Here is a tiny trained network, its code and every weight. The questions are about switching its units off for an input and a target symbol, where a switched-off unit gives its printed mean instead of its output.

import numpy as np


def w(rows, s, z=0):
    codes = np.array(rows[::2]) - 128.0
    scale = np.full(codes.shape[1], s)
    scale[-1] = z or s
    return codes * scale


def norm(h):
    return h / np.sqrt((h * h).mean(-1, keepdims=True) + 1e-5)


def f(y):
    return np.maximum(y, 0)


def softmax(a):
    e = np.exp(a - a.max(-1, keepdims=True))
    return e / e.sum(-1, keepdims=True)


def log_softmax(a):
    a = a - a.max(-1, keepdims=True)
    return a - np.log(np.exp(a).sum(-1, keepdims=True))


def net(x, mask):
    ids = ['ζηλμπσω'.index(c) for c in x.split()]
    T = len(ids)
    res = E[ids] + P[:T]
    r = norm(res)
    for j in range(3):
        rows = slice(2 * j, 2 * j + 2)
        q, k, v = (r @ M[0][rows].T for M in (Q, K, V))
        z = softmax(np.where(np.tri(T) > 0, q @ k.T / 2**0.5, -1e9)) @ v
        o = O[0][rows]
        res = res + np.where(mask[j], z, o[:, -1]) @ o[:, :-1]
    y = f(norm(res) @ A[0][:, :-1].T + A[0][:, -1])
    res = res + np.where(mask[3:15], y, B[0][:, -1]) @ B[0][:, :-1]
    return log_softmax(norm(res)[-1] @ U[:, :-1].T + U[:, -1])


Q, K, V, O, A, B = {}, {}, {}, {}, {}, {}
E = w([
[126,89,126],'ζ',
[133,105,104],'η',
[174,143,189],'λ',
[114,162,74],'μ',
[118,189,91],'π',
[5,140,153],'σ',
[211,219,181],'ω',
],0.017)
P = w([
[141,101,119],'0',
[115,151,254],'1',
[152,121,119],'2',
[155,117,112],'3',
[53,162,11],'4',
[125,159,149],'5',
[112,183,164],'6',
[124,19,37],'7',
[107,165,122],'8',
[143,146,142],'9',
],0.0085)
Q[0] = w([
[86,103,2],'H0',
[241,165,85],'H0',
[181,83,149],'H1',
[129,156,92],'H1',
[154,121,46],'H2',
[67,248,107],'H2',
],0.0098)
K[0] = w([
[122,103,7],'H0',
[255,100,131],'H0',
[133,182,242],'H1',
[152,66,222],'H1',
[103,96,8],'H2',
[59,140,46],'H2',
],0.0069)
V[0] = w([
[62,113,79],'H0',
[127,137,152],'H0',
[211,167,44],'H1',
[156,130,2],'H1',
[169,122,49],'H2',
[180,76,109],'H2',
],0.0083)
O[0] = w([
[65,124,94,191],'H0',
[184,165,62,116],'H0',
[195,91,121,243],'H1',
[164,96,119,252],'H1',
[52,183,1,209],'H2',
[127,197,194,6],'H2',
],0.0055,0.0016)
A[0] = w([
[207,158,162,134],'N0',
[80,160,143,127],'N1',
[96,97,113,74],'N2',
[36,170,143,208],'N3',
[61,16,104,212],'N4',
[208,136,136,110],'N5',
[139,156,166,105],'N6',
[105,177,113,175],'N7',
[99,67,168,181],'N8',
[93,55,168,157],'N9',
[234,160,137,53],'N10',
[81,156,2,253],'N11',
],0.011,0.0038)
B[0] = w([
[130,141,74,156],'N0',
[139,47,139,149],'N1',
[192,209,151,140],'N2',
[113,79,92,183],'N3',
[81,159,116,186],'N4',
[2,126,131,147],'N5',
[125,108,176,140],'N6',
[182,76,50,168],'N7',
[111,125,48,152],'N8',
[169,196,45,152],'N9',
[96,124,124,152],'N10',
[152,95,190,249],'N11',
],0.0078,0.013)
U = w([
[124,216,74,164],'ζ',
[125,52,207,35],'η',
[108,166,197,252],'λ',
[171,110,103,130],'μ',
[247,140,104,127],'π',
[21,113,139,97],'σ',
[195,231,127,100],'ω',
],0.012,0.0026)

Each question gives the input, a string of symbols that net reads in full, and the target symbol t.
The units are the heads (2 rows each of Q, K, V and O) and the neurons (one row each of A and B). Each row of codes is followed by its name. A weight is (code - 128) times the scale printed after its matrix; where a second scale follows, it is the last column's (O, A, B and U).
mask holds one flag per unit, heads first, then neurons. A switched-off unit (its flag False) gives its mean, the last column of its rows in O or B, instead of its output. The means were averaged over made-up inputs and are rounded, as every weight is.
A unit's drop is (log p(t) with every unit on - log p(t) with that unit switched off) / (log p(t) with every unit on - log p(t) with every unit switched off).
The circuit of an input: a set's keep is (log p(t) with only the set's units on - log p(t) with every unit switched off) / (log p(t) with every unit on - log p(t) with every unit switched off). Starting from the 12 units with the biggest drops (on a tie, the unit counted first), units are removed one at a time, each time the one whose removal leaves the highest keep (on an exact tie, the one counted first), for as long as the keep stays at least 0.8.
units of the circuit, in order: the units of the circuit, biggest drop first
k most important neurons: the k neurons with the biggest drops, biggest first
which heads matter: for each layer, one digit per head in row order, 1 if its drop is at least 0.15 and else 0, layers parted by /
input η ζ π π π λ λ ζ λ, target λ: which heads matter : 001
input ω σ ζ η η μ, target π: units of the circuit, in order : [N4, N11]
input σ π σ ζ η π, target μ: which heads matter : 000
input λ λ η, target η: units of the circuit, in order : [H1, H2, N11]
input π μ μ σ σ η, target η: which heads matter : 001
input π π λ λ λ, target σ: which heads matter : 100
input η λ ω ζ λ, target ζ: which heads matter : 101
input ω π η π η σ μ ω, target ζ: 3 most important neurons : [N11, N5, N10]
input σ ω η λ, target λ: which heads matter : 000
input η π η σ σ ω π λ, target ζ: which heads matter : 000
input ζ η η μ η η μ, target π: which heads matter : 010
input π μ ζ ζ σ μ μ, target μ: which heads matter : 000
input ζ ζ ζ, target ζ: most important neuron : [N9]
input λ π σ ω η π σ λ, target σ: 3 most important neurons : [N5, N11, N7]
input η π π, target π: most important neuron : [N11]
input π ζ η ζ π π π ω, target ζ: 2 most important neurons : [N11, N5]
